Here is a tiny trained network, its code and every weight. The questions are about switching its units off for an input and a target symbol, where a switched-off unit gives its printed mean instead of its output.

import numpy as np


def w(rows, s, z=0):
    codes = np.array(rows[::2]) - 128.0
    scale = np.full(codes.shape[1], s)
    scale[-1] = z or s
    return codes * scale


def norm(h):
    return h / np.sqrt((h * h).mean(-1, keepdims=True) + 1e-5)


def f(y):
    return y / 2 * (1 + np.tanh(0.7978845608 * (y + 0.044715 * y**3)))


def softmax(a):
    e = np.exp(a - a.max(-1, keepdims=True))
    return e / e.sum(-1, keepdims=True)


def log_softmax(a):
    a = a - a.max(-1, keepdims=True)
    return a - np.log(np.exp(a).sum(-1, keepdims=True))


def net(x, mask):
    ids = ['ΔΞΨαεζθτω'.index(c) for c in x.split()]
    T = len(ids)
    res = E[ids] + P[:T]
    u = 0
    for l in range(3):
        q, k, v = (norm(res) @ M[l].T for M in (Q, K, V))
        z = softmax(np.where(np.tri(T) > 0, q @ k.T / 3**0.5, -1e9)) @ v
        res = res + np.where(mask[u], z, O[l][:, -1]) @ O[l][:, :-1]
        u += 1
        y = f(norm(res) @ A[l][:, :-1].T + A[l][:, -1])
        res = res + np.where(mask[u : u + 4], y, B[l][:, -1]) @ B[l][:, :-1]
        u += 4
    return log_softmax(norm(res)[-1] @ U[:, :-1].T + U[:, -1])


Q, K, V, O, A, B = {}, {}, {}, {}, {}, {}
E = w([
[201,188,134,145,71,205,153,209,149,55],'Δ',
[119,174,238,100,109,209,61,67,126,145],'Ξ',
[168,168,76,152,65,151,132,172,187,18],'Ψ',
[110,219,106,105,202,95,148,59,100,199],'α',
[159,199,140,173,220,89,143,149,79,217],'ε',
[87,121,220,157,158,127,96,28,214,97],'ζ',
[104,115,45,135,212,119,115,79,133,230],'θ',
[105,62,155,252,120,131,138,86,60,145],'τ',
[55,95,192,163,182,90,39,185,157,100],'ω',
],0.0035)
P = w([
[4,169,100,124,69,197,169,148,126,144],'0',
[69,208,97,151,118,186,114,108,106,125],'1',
[89,192,91,155,115,185,91,124,115,114],'2',
[103,176,108,151,126,161,104,125,119,115],'3',
[117,167,120,147,132,148,105,123,123,123],'4',
[129,154,124,144,143,138,107,122,127,127],'5',
[142,142,131,147,144,124,108,122,129,140],'6',
[155,128,136,140,148,114,107,124,130,141],'7',
[167,114,138,134,144,102,106,126,136,144],'8',
[181,101,141,131,152,92,109,124,138,143],'9',
[206,95,147,125,152,73,108,123,138,137],'10',
[210,77,148,115,152,71,104,122,142,140],'11',
[209,57,156,98,154,67,103,117,143,137],'12',
],0.0033)
Q[0] = w([
[104,83,151,49,17,172,140,206,157,69],'0.h1',
[122,97,84,88,60,146,253,235,127,91],'0.h1',
[105,124,171,126,115,137,59,116,123,102],'0.h1',
],0.005)
K[0] = w([
[27,197,92,151,80,194,174,163,112,93],'0.h1',
[2,193,121,131,130,203,142,106,107,147],'0.h1',
[159,136,84,140,87,105,166,161,146,83],'0.h1',
],0.0055)
V[0] = w([
[253,202,104,22,87,170,154,104,146,65],'0.h1',
[138,206,138,36,86,114,167,107,105,148],'0.h1',
[110,49,162,140,122,195,178,75,68,175],'0.h1',
],0.0021)
O[0] = w([
[111,66,182,113,254,134,185,128,96,114,2],'0.h1',
[123,75,179,131,125,63,161,115,129,127,186],'0.h1',
[123,127,41,89,92,74,114,152,163,115,9],'0.h1',
],0.0032,0.00065)
A[0] = w([
[150,3,180,118,137,138,152,105,144,79,43],'0.n1',
[20,24,163,138,186,205,86,99,123,80,26],'0.n2',
[201,167,163,163,192,130,69,193,71,92,6],'0.n3',
[223,141,87,76,70,53,95,155,122,121,52],'0.n4',
],0.0031,0.0014)
B[0] = w([
[183,144,82,144,115,127,40,160,135,167,36],'0.n1',
[107,179,120,161,117,149,137,110,120,251,105],'0.n2',
[77,115,44,81,120,135,124,37,152,171,253],'0.n3',
[93,173,110,140,185,240,139,131,126,80,127],'0.n4',
],0.0032,0.00057)
Q[1] = w([
[146,141,130,178,69,175,39,157,161,96],'1.h1',
[102,83,253,122,141,130,107,120,130,119],'1.h1',
[120,141,162,179,203,62,81,76,75,254],'1.h1',
],0.0099)
K[1] = w([
[44,150,112,132,74,205,157,153,136,63],'1.h1',
[253,200,132,55,174,189,190,121,150,37],'1.h1',
[210,43,124,150,172,117,72,127,151,100],'1.h1',
],0.0068)
V[1] = w([
[200,114,67,253,101,133,172,196,111,190],'1.h1',
[183,209,207,127,93,146,147,190,56,150],'1.h1',
[179,163,53,45,135,170,132,97,126,186],'1.h1',
],0.0036)
O[1] = w([
[93,116,126,63,204,192,107,29,125,81,199],'1.h1',
[117,75,137,4,99,107,179,57,88,202,253],'1.h1',
[112,100,97,144,143,177,213,152,175,162,209],'1.h1',
],0.0048,0.00053)
A[1] = w([
[160,118,162,153,51,190,63,129,97,60,56],'1.n1',
[142,96,90,157,6,163,168,155,114,69,39],'1.n2',
[144,51,214,82,83,253,119,95,100,43,103],'1.n3',
[162,135,51,180,78,21,123,249,24,77,2],'1.n4',
],0.0041,0.0029)
B[1] = w([
[127,128,89,114,60,80,224,166,181,248,178],'1.n1',
[204,119,170,136,158,181,151,3,25,142,160],'1.n2',
[114,133,54,196,145,52,26,176,116,97,255],'1.n3',
[83,131,143,50,184,148,80,143,66,124,127],'1.n4',
],0.0038,0.0011)
Q[2] = w([
[89,198,162,177,223,39,21,45,177,241],'2.h1',
[207,194,69,120,238,158,148,124,99,81],'2.h1',
[138,96,135,131,2,110,69,150,154,31],'2.h1',
],0.0073)
K[2] = w([
[186,7,167,163,166,116,91,140,140,137],'2.h1',
[136,101,150,16,162,119,154,184,227,36],'2.h1',
[74,151,88,149,48,210,123,116,2,79],'2.h1',
],0.0068)
V[2] = w([
[176,92,106,211,130,90,152,91,76,128],'2.h1',
[39,63,129,210,65,162,94,81,89,66],'2.h1',
[146,125,83,175,85,128,126,1,167,162],'2.h1',
],0.0041)
O[2] = w([
[35,174,63,166,113,63,122,209,59,236,143],'2.h1',
[187,68,117,179,222,62,90,186,110,194,154],'2.h1',
[113,25,3,92,70,93,118,231,73,101,255],'2.h1',
],0.004,0.0034)
A[2] = w([
[190,120,115,210,112,136,26,112,125,93,99],'2.n1',
[124,168,196,188,80,149,112,222,187,53,38],'2.n2',
[151,83,102,82,122,189,203,89,107,142,2],'2.n3',
[166,84,167,254,51,147,198,140,162,61,37],'2.n4',
],0.0058,0.0049)
B[2] = w([
[97,150,215,130,147,163,186,84,152,163,255],'2.n1',
[71,90,112,39,240,129,231,240,56,61,111],'2.n2',
[231,30,158,235,199,142,182,161,105,165,150],'2.n3',
[21,131,96,193,49,2,52,10,143,73,126],'2.n4',
],0.0061,0.0028)
U = w([
[147,172,235,177,161,121,100,73,171,179,120],'Δ',
[211,60,122,103,150,190,207,117,83,162,54],'Ξ',
[144,113,77,139,138,46,86,183,79,176,189],'Ψ',
[163,104,124,222,71,123,122,54,119,70,113],'α',
[83,86,95,27,141,159,49,35,106,99,164],'ε',
[98,130,186,73,160,157,156,212,74,70,173],'ζ',
[12,112,139,166,136,64,157,112,145,55,23],'θ',
[146,158,69,193,173,226,107,181,212,86,69],'τ',
[124,177,129,72,2,130,172,122,167,154,254],'ω',
],0.0096,0.0019)

Each question gives the input, a string of symbols that net reads in full, and the target symbol t.
The units are the heads (3 rows each of Q, K, V and O) and the neurons (one row each of A and B). Each row of codes is followed by its name. A weight is (code - 128) times the scale printed after its matrix; where a second scale follows, it is the last column's (O, A, B and U).
mask holds one flag per unit, layer by layer, with each layer's heads first. A switched-off unit (its flag False) gives its mean, the last column of its rows in O or B, instead of its output. The means were averaged over made-up inputs and are rounded, as every weight is.
A unit's drop is (log p(t) with every unit on - log p(t) with that unit switched off) / (log p(t) with every unit on - log p(t) with every unit switched off).
The circuit of an input: a set's keep is (log p(t) with only the set's units on - log p(t) with every unit switched off) / (log p(t) with every unit on - log p(t) with every unit switched off). Starting from the 12 units with the biggest drops (on a tie, the unit counted first), units are removed one at a time, each time the one whose removal leaves the highest keep (on an exact tie, the one counted first), for as long as the keep stays at least 0.8.
circuit, biggest first: the units of the circuit, biggest drop first
most important unit: the unit with the biggest drop
k most important neurons: the k neurons with the biggest drops, biggest first
top k neurons in layer l: the k neurons of layer l with the biggest drops, biggest first
drop when u is switched off: that unit's drop, to one decimal
input Ξ ε ω ζ, target θ: circuit, biggest first => [2.n4 1.h1 2.n2]
input τ τ ε Ψ τ α τ Δ ω ζ α α Ξ, target ε: circuit, biggest first => [1.h1]
input α τ ω θ ε θ ε α, target τ: circuit, biggest first => [1.h1 0.n3]
input Δ ω Δ Δ α α ε ω ζ θ, target Δ: 2 most important neurons => [2.n1 1.n1]
input θ Ξ τ Δ θ Δ Ξ τ α Δ, target θ: circuit, biggest first => [2.n4 2.n2]
input Ψ ζ ε α α α, target ω: circuit, biggest first => [1.h1 2.h1 0.n2]
input ε ζ ζ θ ζ Ξ ζ, target θ: circuit, biggest first => [1.h1 2.n4 2.n2]
input ζ θ ζ α ε ζ α Δ, target ζ: 2 most important neurons => [1.n4 2.n2]
input ω Ψ Ψ Ξ α Ψ, target ω: circuit, biggest first => [1.n1 2.n3]
input τ α α α α Ψ τ ε τ Ψ ω α Δ, target τ: circuit, biggest first => [0.n4 1.h1 0.h1]
input α α Δ, target α: circuit, biggest first => [1.n2 2.n4]
input ζ τ Ψ, target ζ: 3 most important neurons => [1.n4 2.n2 1.n2]
input ζ τ τ ζ ε ε Ψ Ψ, target ζ: 2 most important neurons => [1.n4 2.n2]
input θ Ψ θ α Ξ θ α Ψ, target θ: circuit, biggest first => [2.n4 2.n2]
input α ε α Ψ ω α, target Δ: most important unit => 2.h1
input α Ψ τ ω Ξ τ ω ζ ω τ Ψ, target α: top 2 neurons in layer 1 => [1.n2 1.n4]
input ε Ψ ω θ ε Ψ Ψ α α ω Ψ ε, target Δ: 2 most important neurons => [0.n4 0.n3]
input α α ω Ψ, target α: 3 most important neurons => [1.n2 2.n4 0.n3]
input ω Ξ ζ τ ε Ψ τ α Ψ, target ω: 4 most important neurons => [1.n1 1.n2 0.n3 1.n4]
input ε ω Ψ ε α Ξ α, target ω: top neuron in layer 0 => [0.n3]
input ζ ζ α α Δ, target ζ: 2 most important neurons => [2.n2 1.n4]
input ε τ α α ε α α, target Ξ: drop when 2.n3 is switched off => 1.0
input ζ Ψ ω Δ ζ α ζ, target ε: 2 most important neurons => [0.n2 2.n3]
input ε α Ξ ζ α ζ Ψ, target ε: drop when 1.n3 is switched off => 0.4
